What each symbol does to the objects:
z157 χ z129
z157 γ z4
z157 λ z41
z157 ζ z874
z157 β z928
z157 ω z757
z222 χ z86
z222 γ z72
z222 λ z607
z222 ζ z391
z222 β z964
z222 ω z294
z305 χ z799
z305 γ z564
z305 λ z4
z305 ζ z928
z305 β z757
z305 ω z445
z557 χ z11
z557 γ z333
z557 λ z294
z557 ζ z814
z557 β z889
z557 ω z404
z146 χ z901
z146 γ z757
z146 λ z928
z146 ζ z875
z146 β z780
z146 ω z287
z86 χ z72
z86 γ z814
z86 λ z647
z86 ζ z308
z86 β z222
z86 ω z808
z217 χ z607
z217 γ z647
z217 λ z228
z217 ζ z61
z217 β z308
z217 ω z222
z785 χ z294
z785 γ z808
z785 λ z222
z785 ζ z128
z785 β z50
z785 ω z557
z68 χ z45
z68 γ z445
z68 λ z757
z68 ζ z780
z68 β z287
z68 ω z420
z808 χ z869
z808 γ z504
z808 λ z72
z808 ζ z964
z808 β z294
z808 ω z333
z492 χ z970
z492 γ z52
z492 λ z445
z492 ζ z287
z492 β z420
z492 ω z85
z757 χ z305
z757 γ z799
z757 λ z129
z757 ζ z27
z757 β z901
z757 ω z45
z573 χ z41
z573 γ z875
z573 λ z581
z573 ζ z559
z573 β z509
z573 ω z157
z922 χ z790
z922 γ z420
z922 λ z287
z922 ζ z305
z922 β z21
z922 ω z258
z228 χ z495
z228 γ z530
z228 λ z522
z228 ζ z226
z228 β z48
z228 ω z607
z128 χ z214
z128 γ z964
z128 λ z391
z128 ζ z228
z128 β z647
z128 ω z814
z136 χ z874
z136 γ z509
z136 λ z559
z136 ζ z175
z136 β z283
z136 ω z440
z839 χ z782
z839 γ z772
z839 λ z455
z839 ζ z970
z839 β z54
z839 ω z844
z887 χ z85
z887 γ z63
z887 λ z492
z887 ζ z922
z887 β z455
z887 ω z772
z970 χ z52
z970 γ z258
z970 λ z21
z970 ζ z68
z970 β z492
z970 ω z63
z504 χ z889
z504 γ z557
z504 λ z50
z504 ζ z86
z504 β z869
z504 ω z277
z874 χ z509
z874 γ z573
z874 λ z369
z874 ζ z212
z874 β z136
z874 ω z27
z52 χ z258
z52 γ z455
z52 λ z922
z52 ζ z45
z52 β z970
z52 ω z54
z607 χ z647
z607 γ z128
z607 λ z495
z607 ζ z587
z607 β z217
z607 ω z86
z21 χ z922
z21 γ z790
z21 λ z564
z21 ζ z757
z21 β z445
z21 ω z52
z175 χ z212
z175 γ z538
z175 λ z7
z175 ζ z333
z175 β z189
z175 ω z581
z212 χ z538
z212 γ z559
z212 λ z404
z212 ζ z924
z212 β z175
z212 ω z283
z101 χ z662
z101 γ z767
z101 λ z411
z101 ζ z383
z101 β z176
z101 ω z830
z129 χ z4
z129 γ z780
z129 λ z875
z129 ζ z509
z129 β z157
z129 ω z305
z292 χ z61
z292 γ z587
z292 λ z965
z292 ζ z101
z292 β z522
z292 ω z530
z176 χ z101
z176 γ z662
z176 λ z199
z176 ζ z844
z176 β z810
z176 ω z434
z829 χ z581
z829 γ z283
z829 λ z175
z829 ζ z394
z829 β z369
z829 ω z573
z287 χ z68
z287 γ z45
z287 λ z901
z287 ζ z4
z287 β z564
z287 ω z790
z598 χ z788
z598 γ z351
z598 λ z63
z598 ζ z455
z598 β z772
z598 ω z199
z61 χ z587
z61 γ z48
z61 λ z226
z61 ζ z662
z61 β z292
z61 ω z391
z559 χ z369
z559 γ z829
z559 λ z205
z559 ζ z7
z559 β z538
z559 ω z874
z530 χ z391
z530 γ z308
z530 λ z61
z530 ζ z830
z530 β z495
z530 ω z128
z440 χ z27
z440 γ z928
z440 λ z874
z440 ζ z581
z440 β z875
z440 ω z780
z928 χ z157
z928 γ z129
z928 λ z573
z928 ζ z136
z928 β z27
z928 ω z901
z369 χ z829
z369 γ z581
z369 λ z189
z369 ζ z404
z369 β z559
z369 ω z509
z647 χ z128
z647 γ z214
z647 λ z530
z647 ζ z48
z647 β z607
z647 ω z72
z581 χ z283
z581 γ z136
z581 λ z212
z581 ζ z205
z581 β z829
z581 ω z41
z965 χ z226
z965 γ z434
z965 λ z810
z965 ζ z411
z965 β z767
z965 ω z61
z27 χ z928
z27 γ z157
z27 λ z509
z27 ζ z283
z27 β z440
z27 ω z146
z434 χ z830
z434 γ z522
z434 λ z101
z434 ζ z668
z434 β z226
z434 ω z48
z495 χ z530
z495 γ z391
z495 λ z292
z495 ζ z434
z495 β z228
z495 ω z647
z63 χ z54
z63 γ z839
z63 λ z52
z63 ζ z420
z63 β z85
z63 ω z788
z214 χ z964
z214 γ z222
z214 λ z308
z214 ζ z495
z214 β z128
z214 ω z50
z767 χ z965
z767 γ z226
z767 λ z668
z767 ζ z199
z767 β z662
z767 ω z292
z587 χ z48
z587 γ z228
z587 λ z434
z587 ζ z767
z587 β z61
z587 ω z308
z810 χ z176
z810 γ z101
z810 λ z437
z810 ζ z351
z810 β z668
z810 ω z226
z799 χ z564
z799 γ z287
z799 λ z780
z799 ζ z157
z799 β z305
z799 ω z21
z11 χ z333
z11 γ z924
z11 λ z808
z11 ζ z50
z11 β z557
z11 ω z394
z54 χ z839
z54 γ z782
z54 λ z258
z54 ζ z492
z54 β z63
z54 ω z351
z134 χ z668
z134 γ z810
z134 λ z844
z134 ζ z598
z134 β z411
z134 ω z767
z889 χ z557
z889 γ z11
z889 λ z785
z889 ζ z72
z889 β z504
z889 ω z7
z333 χ z924
z333 γ z277
z333 λ z869
z333 ζ z785
z333 β z11
z333 ω z205
z394 χ z205
z394 γ z189
z394 λ z333
z394 ζ z889
z394 β z404
z394 ω z559
z383 χ z437
z383 γ z199
z383 λ z772
z383 ζ z54
z383 β z844
z383 ω z810
z45 χ z445
z45 γ z21
z45 λ z305
z45 ζ z146
z45 β z68
z45 ω z492
z41 χ z875
z41 γ z440
z41 λ z283
z41 ζ z369
z41 β z573
z41 ω z129
z4 χ z780
z4 γ z146
z4 λ z440
z4 ζ z573
z4 β z129
z4 ω z799
z420 χ z492
z420 γ z970
z420 λ z45
z420 ζ z564
z420 β z790
z420 ω z887
z782 χ z772
z782 γ z598
z782 λ z887
z782 ζ z52
z782 β z839
z782 ω z383
z844 χ z383
z844 γ z437
z844 λ z782
z844 ζ z63
z844 β z351
z844 ω z668
z780 χ z146
z780 γ z901
z780 λ z27
z780 ζ z41
z780 β z4
z780 ω z564
z411 χ z134
z411 γ z668
z411 λ z351
z411 ζ z772
z411 β z199
z411 ω z662
z830 χ z522
z830 γ z292
z830 λ z662
z830 ζ z810
z830 β z434
z830 ω z228
z901 χ z757
z901 γ z305
z901 λ z157
z901 ζ z440
z901 β z146
z901 ω z68
z772 χ z598
z772 γ z788
z772 λ z85
z772 ζ z258
z772 β z782
z772 ω z437
z391 χ z308
z391 γ z217
z391 λ z587
z391 ζ z522
z391 β z530
z391 ω z214
z277 χ z7
z277 γ z404
z277 λ z889
z277 ζ z808
z277 β z924
z277 ω z175
z662 χ z767
z662 γ z965
z662 λ z134
z662 ζ z437
z662 β z101
z662 ω z522
z205 χ z189
z205 γ z175
z205 λ z924
z205 ζ z557
z205 β z394
z205 ω z369
z199 χ z411
z199 γ z134
z199 λ z788
z199 ζ z782
z199 β z437
z199 ω z101
z668 χ z810
z668 γ z176
z668 λ z383
z668 ζ z788
z668 β z134
z668 ω z965
z788 χ z351
z788 γ z844
z788 λ z54
z788 ζ z887
z788 β z598
z788 ω z411
z294 χ z808
z294 γ z869
z294 λ z86
z294 ζ z214
z294 β z785
z294 ω z11
z437 χ z199
z437 γ z411
z437 λ z598
z437 ζ z839
z437 β z383
z437 ω z176
z226 χ z434
z226 γ z830
z226 λ z176
z226 ζ z134
z226 β z965
z226 ω z587
z455 χ z887
z455 γ z85
z455 λ z420
z455 ζ z21
z455 β z258
z455 ω z782
z85 χ z63
z85 γ z54
z85 λ z970
z85 ζ z790
z85 β z887
z85 ω z598
z283 χ z136
z283 γ z874
z283 λ z538
z283 ζ z189
z283 β z581
z283 ω z875
z964 χ z222
z964 γ z86
z964 λ z217
z964 ζ z530
z964 β z214
z964 ω z785
z7 χ z404
z7 γ z394
z7 λ z557
z7 ζ z869
z7 β z277
z7 ω z212
z189 χ z175
z189 γ z212
z189 λ z277
z189 ζ z11
z189 β z205
z189 ω z829
z48 χ z228
z48 γ z495
z48 λ z830
z48 ζ z965
z48 β z587
z48 ω z217
z522 χ z292
z522 γ z61
z522 λ z767
z522 ζ z176
z522 β z830
z522 ω z495
z509 χ z573
z509 γ z41
z509 λ z829
z509 ζ z538
z509 β z874
z509 ω z928
z72 χ z814
z72 γ z50
z72 λ z128
z72 ζ z217
z72 β z86
z72 ω z869
z351 χ z844
z351 γ z383
z351 λ z839
z351 ζ z85
z351 β z788
z351 ω z134
z869 χ z504
z869 γ z889
z869 λ z814
z869 ζ z222
z869 β z808
z869 ω z924
z404 χ z394
z404 γ z205
z404 λ z11
z404 ζ z504
z404 β z7
z404 ω z538
z258 χ z455
z258 γ z887
z258 λ z790
z258 ζ z445
z258 β z52
z258 ω z839
z875 χ z440
z875 γ z27
z875 λ z136
z875 ζ z829
z875 β z41
z875 ω z4
z790 χ z420
z790 γ z492
z790 λ z68
z790 ζ z799
z790 β z922
z790 ω z455
z445 χ z21
z445 γ z922
z445 λ z799
z445 ζ z901
z445 β z45
z445 ω z970
z814 χ z50
z814 γ z785
z814 λ z214
z814 ζ z607
z814 β z72
z814 ω z504
z564 χ z287
z564 γ z68
z564 λ z146
z564 ζ z129
z564 β z799
z564 ω z922
z538 χ z559
z538 γ z369
z538 λ z394
z538 ζ z277
z538 β z212
z538 ω z136
z308 χ z217
z308 γ z607
z308 λ z48
z308 ζ z292
z308 β z391
z308 ω z964
z50 χ z785
z50 γ z294
z50 λ z964
z50 ζ z647
z50 β z814
z50 ω z889
z924 χ z277
z924 γ z7
z924 λ z504
z924 ζ z294
z924 β z333
z924 ω z189

The rows follow the links: the fewer symbols apart two objects are, the more alike their rows tend to be.

Some objects and rows for them; each showing differs a little:
z411	-1,-7,-14,27,12,-1,9,19,33,29,-20,-8,-3,7,5,5,16,21,26,1,13,20,5,-18,28,-1,-8,-13,-7,-1,-7,-13,-17,-19,-12,-10,-1,-6,-48,-12,-13,-26,-16,18,24,18
z647	13,-13,22,-6,1,5,33,-1,19,5,0,12,0,-4,24,29,2,-19,20,-20,16,17,-8,3,-56,-17,0,-11,3,16,-5,-15,-10,-24,6,23,-7,12,-12,-4,-29,-16,-3,20,10,8
z799	-27,7,-2,12,-7,-13,-9,-6,-18,-23,23,-22,8,-5,-17,-18,-14,9,-34,11,-14,-27,-20,5,32,4,-13,25,-20,-15,0,-8,12,35,3,-7,9,22,-8,-1,18,14,14,-9,0,-24
z434	5,-14,-35,-6,-19,-13,-9,0,27,-9,34,29,-28,9,5,-18,7,-28,-3,-5,22,-5,-4,15,-2,-7,10,-21,16,-3,23,-21,-5,-9,10,-4,4,-25,-6,12,-19,-33,25,8,-20,6
z157	8,-6,0,8,-8,-10,-8,-22,-42,11,-20,-4,40,-12,-13,28,-6,26,-13,10,-3,4,-9,-14,-10,19,20,14,4,22,-18,35,-13,6,-10,-24,-8,-2,16,-13,20,28,-7,-10,-13,-19
z814	3,1,-4,-32,-7,-8,-8,-4,18,-13,24,7,-15,9,16,9,27,-45,15,-20,-2,-5,13,2,-28,0,-8,-10,12,-4,13,-14,10,-1,15,12,2,-34,51,19,-14,3,14,-18,-15,10
z965	10,-16,-27,3,-14,-14,-1,-1,26,-6,30,23,-13,7,4,-9,7,-18,-4,-8,35,1,-15,17,-19,-5,8,-21,2,8,25,-21,-16,-2,12,-4,3,-18,-19,8,-33,-40,19,20,-22,1
z607	16,-12,26,-8,10,9,33,1,24,9,-9,8,-5,-3,26,22,2,-12,25,-17,15,23,-6,5,-49,-20,0,-13,3,13,-4,-14,-8,-26,6,26,-5,17,-16,-8,-25,-18,-6,24,16,7
z27	6,5,10,15,-4,9,-5,-11,-44,11,-28,11,32,-12,-14,23,-19,28,-14,14,-11,-1,6,-11,-12,16,18,8,5,22,-23,38,-7,-4,-16,-19,-13,1,13,-4,14,33,-14,-6,-14,-5
z808	11,15,14,-38,17,17,-4,12,13,-8,-4,-5,-21,14,13,-20,13,-27,25,-10,-14,5,26,14,-5,-8,-8,-6,1,-18,14,-1,22,2,18,27,7,-18,49,15,13,9,-5,-17,4,13
z901	-12,-6,-6,-2,-11,-30,-11,-22,-22,-18,18,-34,26,-10,-13,1,-3,16,-30,4,-4,-11,-27,-3,15,14,3,32,-16,-4,1,-3,-1,33,10,-16,13,15,11,-11,29,17,12,-10,-6,-36
z212	-9,0,12,-26,-11,-20,-4,-21,-15,-13,17,-25,23,-5,8,34,16,-19,-6,-12,-14,-12,-4,-13,-29,11,-9,22,1,1,-7,2,5,16,11,1,4,-8,53,6,8,29,7,-30,-7,-14
z175	-6,-3,13,-25,-16,-21,-2,-22,-18,-6,15,-12,22,-7,13,39,14,-19,-5,-14,-12,-8,-3,-15,-36,8,-3,19,8,10,-9,5,5,8,8,-3,2,-8,52,1,5,31,7,-28,-10,-14
z557	21,17,41,-28,24,39,18,12,-5,-5,-26,5,-8,2,7,-15,-14,-8,18,-3,-19,17,15,23,-26,-17,2,-4,3,-6,0,13,19,-12,9,37,-2,18,29,5,14,15,-14,1,14,6
z887	8,-15,-34,15,-7,-23,-10,-12,2,1,4,-7,25,3,-18,-9,8,31,-21,10,30,7,-31,5,14,15,19,1,-20,10,14,0,-28,19,10,-27,9,-2,-25,-12,4,-24,7,22,-16,-23
z785	6,9,2,-41,5,4,-12,7,18,-13,12,-1,-20,14,15,-6,22,-36,17,-14,-10,0,24,3,-12,-1,-9,-4,6,-13,13,-5,17,3,17,17,8,-30,56,22,1,7,3,-21,-6,11
z869	15,16,21,-38,23,24,-2,14,9,-7,-11,-8,-17,13,9,-24,8,-23,25,-9,-17,8,25,16,-9,-9,-7,-9,-2,-18,14,3,26,0,16,32,7,-9,48,15,20,10,-5,-13,8,11
z780	0,-10,-10,-2,-13,-31,-9,-28,-29,-5,2,-25,36,-11,-12,16,2,22,-24,7,-3,-3,-24,-12,6,19,14,26,-8,9,-5,12,-10,24,7,-20,10,6,19,-15,31,23,3,-11,-11,-33
z86	0,-7,-3,-25,-15,-10,2,-9,15,-7,28,15,-9,2,21,27,16,-41,10,-23,7,-7,6,-1,-46,-2,-3,-9,16,10,6,-13,1,-7,12,10,-2,-27,33,14,-28,-2,15,-10,-16,10
z41	-1,25,25,12,7,34,-2,3,-46,-1,-29,12,15,-3,-18,3,-29,20,-13,18,-23,-12,17,6,-9,5,3,6,2,8,-16,39,11,3,-16,1,-18,13,4,6,6,29,-15,-1,-4,5

Each walk starts at a row. The symbols on each line, taken left to right, move it on to the next object.
Each answer is a row, close to the row of the object it stands for.
start 9,-11,12,-12,-12,-5,23,-8,14,-2,13,20,0,-2,24,34,7,-30,10,-20,19,4,-6,1,-62,-12,1,-11,10,21,-1,-14,-7,-17,5,12,-6,-4,2,2,-38,-14,7,10,-6,6
λ λ λ χ β λ χ
10,-18,-25,5,-12,-13,2,-4,27,-4,24,15,-3,11,3,-4,10,-11,-1,-6,39,5,-15,12,-24,-3,7,-20,-4,14,24,-17,-21,1,14,-6,2,-13,-26,1,-37,-44,14,26,-19,1
γ γ ω γ ω
14,-12,20,-9,-3,-1,28,-5,18,-1,7,15,-1,-6,23,33,4,-21,16,-20,19,10,-7,3,-63,-12,2,-13,10,17,0,-17,-9,-21,8,19,-7,7,-7,-3,-34,-15,3,15,0,7
start 21,-11,26,-7,16,11,35,5,24,10,-13,5,-8,-1,23,16,2,-5,29,-16,15,27,-3,4,-40,-17,-2,-13,0,7,-1,-15,-6,-29,5,27,-4,17,-19,-9,-19,-21,-9,19,21,10
ω ω ω χ
23,10,44,-16,16,33,22,2,-17,1,-29,13,-2,-6,11,3,-23,-1,12,-4,-12,16,11,13,-42,-18,9,-5,8,4,-9,16,13,-20,4,33,-11,24,18,-3,8,19,-11,6,9,5
γ β β β λ γ
22,16,30,-35,24,32,4,17,6,-9,-18,-4,-15,9,10,-25,0,-15,24,-8,-16,12,21,18,-13,-12,-4,-6,0,-16,10,8,23,-6,17,35,4,2,39,10,18,11,-8,-7,13,10
start 24,14,43,-19,25,38,21,6,-13,-2,-28,11,-6,-5,8,-6,-17,-4,14,-3,-13,18,12,17,-34,-15,6,-4,3,-1,-3,18,16,-17,9,36,-7,22,21,1,11,15,-12,2,12,6
β β ω ω λ
12,-4,28,-12,-7,2,19,-18,-27,4,-7,17,14,-16,14,44,-12,-11,-1,-10,-6,6,-5,-5,-58,-2,14,5,22,20,-18,15,-1,-18,-5,10,-9,10,27,-7,-1,27,-3,-8,-2,-3
β ω λ ω
-11,6,13,-28,-10,-17,-7,-17,-14,-16,17,-28,22,0,8,21,18,-20,-5,-12,-15,-18,-3,-10,-22,9,-14,25,-3,0,-2,1,13,26,14,2,6,-9,55,6,10,32,7,-30,-4,-14
start 11,-17,-17,12,-1,-9,11,1,32,8,7,6,7,9,4,5,16,5,7,-5,42,15,-16,7,-20,-1,5,-16,-15,19,16,-19,-27,3,13,-6,-1,-9,-39,-4,-38,-45,4,32,-7,2
λ ω ζ χ γ ω ζ
-3,-5,-12,25,14,-3,5,21,30,27,-17,-9,-9,3,4,-2,11,21,28,5,4,15,9,-20,41,-1,-10,-13,-1,-6,-7,-13,-12,-20,-18,-10,1,-3,-47,-12,-6,-21,-17,11,26,21
ω β ω χ
2,-15,-35,-10,-18,-13,-14,2,28,-5,34,28,-37,7,10,-22,9,-33,3,-5,17,-1,2,12,7,-8,9,-21,22,-9,25,-20,1,-15,6,-1,7,-27,5,13,-13,-29,20,0,-15,8
start 9,-12,-11,22,12,-3,13,11,33,22,-17,-10,9,6,4,9,20,20,23,-1,29,19,-2,-9,3,1,-3,-14,-15,12,1,-10,-27,-9,0,-8,-1,-3,-49,-14,-23,-34,-14,28,15,13
γ β β β λ γ
-9,-7,-14,26,9,-4,1,20,29,25,-13,-5,-18,4,2,-3,10,16,23,4,4,12,11,-19,49,-3,-11,-10,1,-10,-11,-12,-6,-22,-22,-8,0,-2,-44,-10,-5,-16,-15,5,27,22
γ ζ ω χ ω χ ω
4,-16,-31,-15,-14,-10,-16,5,31,-4,27,28,-44,7,10,-25,8,-33,11,-4,13,2,5,10,17,-8,8,-25,23,-15,21,-21,6,-17,3,0,10,-29,5,9,-4,-26,17,-3,-12,11
start -16,24,21,-25,9,8,-7,0,-15,-24,10,-30,12,8,-4,-7,7,-11,-9,-5,-26,-22,10,5,-1,5,-23,23,-19,-14,2,2,22,36,17,12,10,3,41,14,14,27,3,-22,3,-10
ζ λ ζ ω β ω
13,0,35,-13,-2,13,23,-13,-25,4,-17,16,14,-14,14,36,-18,-7,3,-7,-10,9,-1,-2,-54,-8,16,2,19,19,-18,18,-1,-21,-4,16,-12,17,22,-6,-1,21,-7,-2,-1,0
γ β ω γ γ ω χ
1,20,22,15,6,29,-3,1,-49,6,-31,17,21,-6,-17,7,-28,25,-13,16,-19,-8,14,1,-13,9,8,6,4,13,-19,41,4,0,-18,-4,-16,8,6,2,6,30,-18,-3,-9,2
start 20,-8,9,-16,20,11,15,20,37,16,-17,-5,-32,4,20,-16,11,-11,39,-12,-2,32,13,-2,16,-16,0,-17,12,-18,2,-13,7,-35,2,25,8,1,-6,-5,12,-14,-14,3,28,18
ζ ω λ λ
10,-17,-22,11,-6,-11,7,-2,27,1,15,12,1,8,0,3,13,-2,2,-8,41,8,-17,10,-25,-1,7,-16,-10,18,16,-20,-27,5,15,-7,1,-9,-32,-3,-35,-43,9,27,-12,1
β ζ ω χ
11,-16,-15,18,3,-10,14,5,33,10,-1,0,8,8,3,10,15,11,13,-4,39,17,-13,2,-17,0,2,-14,-17,18,10,-17,-28,-3,8,-9,-1,-6,-45,-7,-31,-41,0,32,1,5
start 10,-15,-12,17,8,-7,17,8,35,18,-11,-5,10,7,3,10,15,18,20,-3,33,21,-9,-3,-10,1,1,-15,-16,15,7,-15,-27,-3,5,-6,-1,-6,-45,-11,-29,-37,-7,32,7,9
λ γ χ γ ω
8,-17,-32,-5,-16,-11,-7,-4,28,-8,32,27,-21,6,7,-14,7,-24,-5,-8,33,-3,-11,14,-10,-5,8,-21,8,5,24,-22,-12,-4,12,-5,1,-19,-9,10,-28,-38,23,14,-23,2
γ λ ω γ
7,-8,-22,-15,-2,-3,-10,12,34,5,13,16,-48,6,12,-29,10,-27,21,-5,1,11,13,3,30,-10,5,-24,23,-23,17,-20,10,-26,0,11,11,-22,11,7,5,-17,7,-7,4,18
start 16,-6,-1,-17,16,7,7,18,38,14,-12,1,-35,1,19,-21,11,-12,36,-8,-3,29,19,-2,23,-15,-1,-20,13,-18,7,-16,9,-32,0,22,8,-6,0,-1,15,-13,-11,-2,26,20
γ λ β ω λ γ β
8,-7,-19,-18,7,1,-5,13,35,10,2,10,-47,7,17,-27,11,-23,29,-6,-1,19,16,0,30,-11,3,-22,20,-26,13,-17,11,-30,-3,12,9,-18,10,2,12,-15,1,-8,11,20
β γ ω γ ω
-1,-2,-3,-31,-15,-11,-5,-4,17,-10,29,13,-11,6,20,18,23,-47,8,-17,5,-7,9,-3,-40,-1,-6,-9,15,3,10,-13,5,-2,14,7,1,-30,41,17,-23,0,12,-14,-14,10
start -17,-2,-6,2,-10,-23,-10,-15,-19,-23,21,-32,20,-7,-15,-7,-3,15,-33,8,-8,-16,-27,1,19,10,0,30,-19,-9,1,-5,3,35,10,-11,15,20,6,-8,27,14,15,-13,-3,-33
ζ ζ β β λ ω
-16,30,25,-17,14,15,-5,4,-19,-27,4,-26,5,9,-8,-11,2,-7,-13,-3,-26,-23,9,10,-3,2,-25,22,-21,-13,3,5,27,35,14,15,3,9,35,15,14,27,-1,-17,1,-8
γ ζ β β ω λ
-2,-7,15,-20,-15,-18,4,-27,-20,-4,9,-7,21,-10,14,45,10,-20,-3,-14,-8,-3,-7,-17,-45,8,3,19,13,15,-15,8,2,2,3,1,-2,-4,45,1,2,32,5,-24,-11,-14
